Here is a tiny trained network, its code and every weight. The questions are about switching its units off for an input and a class, where a switched-off unit gives its printed mean instead of its output.

import numpy as np


def w(rows, s, z=0):
    codes = np.array(rows[::2]) - 128.0
    scale = np.full(codes.shape[1], s)
    scale[-1] = z or s
    return codes * scale


def f(y):
    return np.maximum(y, 0)


def log_softmax(a):
    a = a - a.max(-1, keepdims=True)
    return a - np.log(np.exp(a).sum(-1, keepdims=True))


def net(x, mask):
    res = np.array(x, float).reshape(1, 3) / 4 @ E
    y = f(res @ A[0][:, :-1].T + A[0][:, -1])
    res = res + np.where(mask, y, B[0][:, -1]) @ B[0][:, :-1]
    return log_softmax(res[-1] @ U[:, :-1].T + U[:, -1])


A, B = {}, {}
E = w([
[99,248,212,114],'x0',
[35,84,150,90],'x1',
[185,63,224,88],'x2',
],0.012)
A[0] = w([
[123,74,69,103,132],'n0',
[142,107,189,57,174],'n1',
[153,203,188,105,158],'n2',
[62,86,133,90,117],'n3',
[54,158,150,127,109],'n4',
[83,160,123,135,110],'n5',
[159,181,153,81,31],'n6',
[114,184,5,107,217],'n7',
[182,104,139,114,145],'n8',
[72,130,153,168,116],'n9',
[247,46,136,205,147],'n10',
[181,205,112,182,2],'n11',
[76,162,133,110,110],'n12',
[82,89,134,84,41],'n13',
[138,106,176,124,121],'n14',
[152,115,173,49,26],'n15',
[205,164,18,131,64],'n16',
[186,96,134,170,153],'n17',
[158,176,180,35,81],'n18',
[135,151,166,146,168],'n19',
[114,91,56,77,52],'n20',
[152,225,202,96,10],'n21',
[120,161,53,134,93],'n22',
[70,67,186,93,105],'n23',
[149,99,199,72,190],'n24',
[158,36,123,72,32],'n25',
[144,124,138,78,163],'n26',
[48,70,150,118,89],'n27',
[70,85,149,112,172],'n28',
[66,131,94,97,139],'n29',
[96,75,94,165,54],'n30',
[25,175,144,77,103],'n31',
[11,148,151,151,107],'n32',
[54,163,125,93,115],'n33',
[200,117,110,73,136],'n34',
[178,184,78,180,165],'n35',
[84,180,107,83,115],'n36',
[120,138,187,88,176],'n37',
],0.015,0.01)
B[0] = w([
[140,187,94,92,197],'n0',
[132,140,105,148,201],'n1',
[124,177,128,90,200],'n2',
[158,181,104,106,178],'n3',
[91,116,135,149,174],'n4',
[112,114,163,150,159],'n5',
[180,114,98,154,147],'n6',
[138,169,126,85,236],'n7',
[119,102,130,135,178],'n8',
[105,120,164,160,155],'n9',
[120,75,147,181,252],'n10',
[68,160,181,73,159],'n11',
[111,109,166,131,164],'n12',
[192,115,56,154,152],'n13',
[150,159,106,129,162],'n14',
[58,240,207,9,157],'n15',
[125,123,117,142,192],'n16',
[110,97,128,167,189],'n17',
[150,145,111,123,174],'n18',
[99,148,171,105,166],'n19',
[105,203,151,78,168],'n20',
[196,160,62,145,182],'n21',
[194,135,68,146,173],'n22',
[140,171,115,127,189],'n23',
[172,112,100,133,212],'n24',
[138,110,128,152,189],'n25',
[130,107,124,153,161],'n26',
[165,187,46,108,179],'n27',
[76,157,176,109,189],'n28',
[135,109,136,147,174],'n29',
[117,193,159,86,165],'n30',
[110,94,158,138,197],'n31',
[94,104,147,147,192],'n32',
[102,109,148,136,178],'n33',
[89,108,130,153,178],'n34',
[140,168,81,117,199],'n35',
[107,82,144,129,169],'n36',
[123,127,115,158,186],'n37',
],0.014,0.018)
U = w([
[243,158,52,163,255],'0',
[133,215,195,41,103],'1',
[110,30,251,184,49],'2',
],0.012,0.00096)

Each question gives the input, the list of numbers given to net, and the class t.
The units are the neurons (one row each of A and B). Each row of codes is followed by its name. A weight is (code - 128) times the scale printed after its matrix; where a second scale follows, it is the last column's (A, B and U).
mask holds one flag per neuron, in row order. A switched-off neuron (its flag False) gives its mean, the last column of its row in B, instead of its output. The means were averaged over made-up inputs and are rounded, as every weight is.
A unit's drop is (log p(t) with every unit on - log p(t) with that unit switched off) / (log p(t) with every unit on - log p(t) with every unit switched off).
The circuit of an input: a set's keep is (log p(t) with only the set's units on - log p(t) with every unit switched off) / (log p(t) with every unit on - log p(t) with every unit switched off). Starting from the 12 units with the biggest drops (on a tie, the unit counted first), units are removed one at a time, each time the one whose removal leaves the highest keep (on an exact tie, the one counted first), for as long as the keep stays at least 0.8.
circuit, biggest first: the units of the circuit, biggest drop first
k most important neurons: the k neurons with the biggest drops, biggest first
drop of u: that unit's drop, to one decimal
input [-8,0,7], class 2: circuit, biggest first -> [n10]
input [-6,2,-8], class 1: 3 most important neurons -> [n20 n30 n7]
input [0,6,4], class 0: 3 most important neurons -> [n13 n24 n27]
input [-7,1,-2], class 1: 2 most important neurons -> [n20 n30]
input [0,7,4], class 0: 3 most important neurons -> [n13 n27 n24]
input [2,-7,-1], class 1: 2 most important neurons -> [n11 n24]
input [-8,3,-3], class 1: 2 most important neurons -> [n20 n30]
input [-7,1,-1], class 1: 2 most important neurons -> [n20 n30]
input [0,2,-8], class 1: 2 most important neurons -> [n7 n10]
input [1,-4,0], class 1: drop of n21 -> 0.5
input [-6,-8,6], class 2: drop of n33 -> 0.0
input [4,0,3], class 0: drop of n1 -> 0.1
